Here is a tiny trained network, its code and every weight. The questions are about switching its units off for an input and a target symbol, where a switched-off unit gives its printed mean instead of its output.

import numpy as np


def w(rows, s, z=0):
    codes = np.array(rows[::2]) - 128.0
    scale = np.full(codes.shape[1], s)
    scale[-1] = z or s
    return codes * scale


def norm(h):
    return h / np.sqrt((h * h).mean(-1, keepdims=True) + 1e-5)


def f(y):
    return np.maximum(y, 0)


def softmax(a):
    e = np.exp(a - a.max(-1, keepdims=True))
    return e / e.sum(-1, keepdims=True)


def log_softmax(a):
    a = a - a.max(-1, keepdims=True)
    return a - np.log(np.exp(a).sum(-1, keepdims=True))


def net(x, mask):
    ids = ['ΔΘΞΦαβγεζηλμπτψ'.index(c) for c in x.split()]
    T = len(ids)
    res = E[ids] + P[:T]
    u = 0
    for l in range(3):
        q, k, v = (norm(res) @ M[l].T for M in (Q, K, V))
        z = softmax(np.where(np.tri(T) > 0, q @ k.T / 2**0.5, -1e9)) @ v
        res = res + np.where(mask[u], z, O[l][:, -1]) @ O[l][:, :-1]
        u += 1
        y = f(norm(res) @ A[l][:, :-1].T + A[l][:, -1])
        res = res + np.where(mask[u : u + 4], y, B[l][:, -1]) @ B[l][:, :-1]
        u += 4
    return log_softmax(norm(res)[-1] @ U[:, :-1].T + U[:, -1])


Q, K, V, O, A, B = {}, {}, {}, {}, {}, {}
E = w([
[68,125,218,61,184,95,164,141,64,252,123],'Δ',
[117,107,117,123,29,153,194,180,14,137,152],'Θ',
[237,209,147,104,230,109,181,197,162,195,99],'Ξ',
[105,128,99,221,203,84,116,217,190,178,101],'Φ',
[151,108,41,64,66,59,169,219,26,99,124],'α',
[88,84,160,64,16,169,216,98,142,62,165],'β',
[157,187,89,133,237,72,123,232,205,154,137],'γ',
[188,164,125,147,119,192,74,117,109,147,104],'ε',
[136,135,138,115,157,92,87,82,215,108,55],'ζ',
[133,112,90,65,15,182,89,182,42,94,191],'η',
[207,178,100,171,232,116,144,229,132,200,90],'λ',
[112,101,150,147,149,96,88,86,190,142,37],'μ',
[162,122,87,228,206,183,113,180,153,201,129],'π',
[165,146,153,113,127,89,86,131,166,135,40],'τ',
[167,214,128,73,152,99,64,137,191,87,112],'ψ',
],0.016)
P = w([
[155,126,103,190,92,66,157,6,112,183,211],'0',
[109,222,152,154,147,116,128,208,125,116,126],'1',
[169,134,129,186,150,111,153,134,144,111,153],'2',
[110,176,121,118,114,150,103,81,56,134,90],'3',
[133,198,170,152,142,146,139,185,109,67,62],'4',
[126,124,112,109,87,113,102,107,161,156,159],'5',
[156,112,182,150,146,99,90,112,80,61,135],'6',
[124,124,147,100,105,185,105,179,144,113,104],'7',
[131,107,166,113,168,171,116,166,120,49,89],'8',
[102,187,91,106,77,141,100,83,131,182,105],'9',
[99,154,150,82,156,187,109,165,85,63,39],'10',
[103,116,107,70,108,202,113,156,179,164,98],'11',
[122,122,117,100,107,141,94,68,84,119,78],'12',
[127,88,110,77,105,144,91,103,147,149,100],'13',
],0.016)
Q[0] = w([
[98,136,126,34,24,100,37,10,72,146,120],'0.h0',
[168,98,101,101,115,147,103,166,232,248,166],'0.h0',
],0.014)
K[0] = w([
[55,127,80,43,158,247,160,210,141,107,27],'0.h0',
[108,198,53,122,46,96,123,64,169,244,134],'0.h0',
],0.014)
V[0] = w([
[236,213,147,1,167,127,135,72,183,88,167],'0.h0',
[39,119,72,159,138,106,77,98,202,39,136],'0.h0',
],0.012)
O[0] = w([
[7,94,89,110,196,89,57,61,49,144,143,174],'0.h0',
[186,136,215,163,83,82,107,186,132,178,191,1],'0.h0',
],0.016,0.0036)
A[0] = w([
[169,122,148,151,159,141,10,105,168,127,70,20],'0.n0',
[161,81,76,39,56,121,118,163,45,73,204,176],'0.n1',
[71,103,183,109,67,141,94,106,179,52,111,106],'0.n2',
[148,126,97,134,94,44,215,144,55,52,184,251],'0.n3',
],0.012,0.0021)
B[0] = w([
[92,249,140,139,129,164,76,208,192,195,159,255],'0.n0',
[115,103,119,153,47,165,129,160,145,134,54,243],'0.n1',
[125,120,101,90,109,154,141,187,80,96,111,213],'0.n2',
[72,159,42,154,106,147,171,133,96,107,170,201],'0.n3',
],0.016,0.0061)
Q[1] = w([
[101,125,155,90,10,119,97,59,146,96,104],'1.h0',
[155,70,18,163,190,103,167,136,208,166,154],'1.h0',
],0.011)
K[1] = w([
[122,191,159,62,174,194,94,226,91,152,65],'1.h0',
[136,188,80,161,104,123,203,36,109,245,144],'1.h0',
],0.012)
V[1] = w([
[122,155,89,40,166,2,236,197,97,102,174],'1.h0',
[13,134,252,53,29,65,226,59,169,150,80],'1.h0',
],0.0079)
O[1] = w([
[87,120,57,179,79,8,121,138,75,199,68,50],'1.h0',
[30,173,102,61,36,163,139,57,167,162,210,2],'1.h0',
],0.017,0.003)
A[1] = w([
[104,92,66,138,16,164,195,143,95,2,104,102],'1.n0',
[120,104,150,125,140,99,143,148,110,175,128,25],'1.n1',
[90,68,186,77,104,92,205,134,98,119,101,125],'1.n2',
[158,70,73,102,29,187,152,166,56,64,95,255],'1.n3',
],0.015,0.0074)
B[1] = w([
[152,64,108,35,26,200,51,134,4,218,190,227],'1.n0',
[121,173,119,110,87,112,102,177,144,163,139,132],'1.n1',
[160,182,131,84,124,184,122,179,196,179,45,145],'1.n2',
[76,53,64,126,58,85,106,203,134,148,100,248],'1.n3',
],0.016,0.018)
Q[2] = w([
[1,75,71,92,223,151,21,17,89,62,63],'2.h0',
[85,251,67,99,54,180,224,148,124,137,124],'2.h0',
],0.0073)
K[2] = w([
[2,150,152,79,159,193,61,179,98,167,64],'2.h0',
[71,69,179,120,43,158,160,84,81,152,107],'2.h0',
],0.01)
V[2] = w([
[144,174,104,128,178,114,86,87,224,198,40],'2.h0',
[208,83,162,119,193,156,162,2,81,115,144],'2.h0',
],0.0092)
O[2] = w([
[159,196,127,171,133,173,250,204,66,112,166,141],'2.h0',
[114,167,138,19,129,146,87,186,106,132,114,7],'2.h0',
],0.014,0.012)
A[2] = w([
[174,176,158,132,222,211,198,117,122,12,120,53],'2.n0',
[94,140,252,148,98,26,89,109,34,197,236,12],'2.n1',
[188,155,212,134,116,209,152,92,209,106,143,131],'2.n2',
[99,223,210,167,136,157,177,152,113,192,226,66],'2.n3',
],0.011)
B[2] = w([
[149,107,98,103,77,202,44,132,110,195,135,213],'2.n0',
[148,3,145,168,163,222,42,237,136,92,155,175],'2.n1',
[70,209,210,83,105,119,127,173,144,71,115,212],'2.n2',
[215,122,54,73,130,57,75,83,128,129,125,253],'2.n3',
],0.016,0.0074)
U = w([
[34,163,65,122,38,93,182,169,73,110,227,161],'Δ',
[175,36,108,88,68,63,92,133,139,82,86,78],'Θ',
[71,146,124,121,171,81,181,84,79,15,151,255],'Ξ',
[143,117,190,212,93,88,206,147,160,109,164,208],'Φ',
[144,84,90,169,134,68,92,101,206,84,47,75],'α',
[52,170,172,171,113,64,87,101,159,238,188,91],'β',
[139,182,113,197,145,2,123,149,70,179,133,118],'γ',
[125,185,141,153,168,247,142,153,79,151,195,91],'ε',
[207,43,152,147,182,97,56,160,170,139,184,48],'ζ',
[77,118,196,127,146,152,105,89,184,51,110,170],'η',
[137,119,33,167,175,126,187,180,133,40,99,88],'λ',
[160,216,211,104,81,43,107,152,104,175,213,118],'μ',
[210,90,114,125,148,157,140,209,181,61,78,40],'π',
[184,178,45,120,153,97,115,109,126,139,173,74],'τ',
[56,105,235,173,179,99,112,137,61,117,203,184],'ψ',
],0.0088,0.0079)

Each question gives the input, a string of symbols that net reads in full, and the target symbol t.
The units are the heads (2 rows each of Q, K, V and O) and the neurons (one row each of A and B). Each row of codes is followed by its name. A weight is (code - 128) times the scale printed after its matrix; where a second scale follows, it is the last column's (O, A, B and U).
mask holds one flag per unit, layer by layer, with each layer's heads first. A switched-off unit (its flag False) gives its mean, the last column of its rows in O or B, instead of its output. The means were averaged over made-up inputs and are rounded, as every weight is.
A unit's drop is (log p(t) with every unit on - log p(t) with that unit switched off) / (log p(t) with every unit on - log p(t) with every unit switched off).
The circuit of an input: a set's keep is (log p(t) with only the set's units on - log p(t) with every unit switched off) / (log p(t) with every unit on - log p(t) with every unit switched off). Starting from the 12 units with the biggest drops (on a tie, the unit counted first), units are removed one at a time, each time the one whose removal leaves the highest keep (on an exact tie, the one counted first), for as long as the keep stays at least 0.8.
circuit, biggest first: the units of the circuit, biggest drop first
most important unit: the unit with the biggest drop
k most important neurons: the k neurons with the biggest drops, biggest first
top k neurons in layer l: the k neurons of layer l with the biggest drops, biggest first
input ζ Δ α η ε ζ η τ β π ψ, target β: 2 most important neurons : (0.n0 1.n0)
input η μ μ ζ η η π, target η: 4 most important neurons : (0.n1 1.n0 1.n3 2.n2)
input β ψ Ξ ζ Δ, target Ξ: circuit, biggest first : (0.h0 1.n0)
input β μ μ μ μ μ Δ μ η Δ Ξ β ζ, target Ξ: circuit, biggest first : (0.h0 1.n0 1.n3)
input α ε μ ε γ μ, target ε: 3 most important neurons : (1.n3 0.n0 2.n0)
input β γ ψ β λ Θ π ζ β γ τ, target β: most important unit : 0.n0
input η Ξ γ μ α Φ γ Φ Ξ ζ, target Φ: circuit, biggest first : (0.h0 1.n0 2.h0)
input ζ ζ μ Ξ η μ μ Ξ τ, target μ: circuit, biggest first : (0.h0 1.n3 0.n0)
input μ λ ζ μ β μ Δ, target β: 2 most important neurons : (1.n2 0.n0)
input μ π ε γ, target μ: circuit, biggest first : (1.n3 0.h0 2.n2 1.h0)
input Θ μ π, target Θ: circuit, biggest first : (0.h0 0.n0 2.h0)
input μ η β μ η τ Φ β ζ Φ ζ, target ζ: 4 most important neurons : (2.n1 1.n3 2.n3 1.n0)
input μ ζ Ξ ψ, target ζ: circuit, biggest first : (0.h0 2.n1 1.n3 1.n0)
input Ξ ε Δ τ τ ψ, target τ: most important unit : 1.n3
input η γ ψ, target η: 2 most important neurons : (0.n1 1.n3)
input λ ψ η π τ ζ ζ β α μ, target β: 3 most important neurons : (0.n0 1.n0 1.n3)
input Δ ψ γ Φ μ, target γ: 4 most important neurons : (1.n0 0.n0 0.n1 1.n3)
input η ε λ λ ε β Ξ Φ η β γ Δ Δ, target γ: 2 most important neurons : (1.n0 1.n2)
input λ Θ Δ ζ μ ζ Θ τ ζ α η Φ, target λ: top 2 neurons in layer 1 : (1.n0 1.n3)
input β γ μ, target β: most important unit : 2.h0
input ψ Φ ε Δ ζ Φ Φ Ξ γ μ μ β τ, target μ: top 2 neurons in layer 2 : (2.n2 2.n3)
input Θ γ Φ ε γ Δ π Θ ψ, target π: 3 most important neurons : (0.n3 0.n1 1.n0)
input ε ζ Φ λ, target ε: 3 most important neurons : (1.n3 2.n0 1.n0)
input μ ε τ η ζ μ ψ ζ λ Δ π, target μ: top 2 neurons in layer 2 : (2.n2 2.n3)
input γ π η α γ μ ε α ε, target ε: 3 most important neurons : (1.n3 0.n1 0.n0)
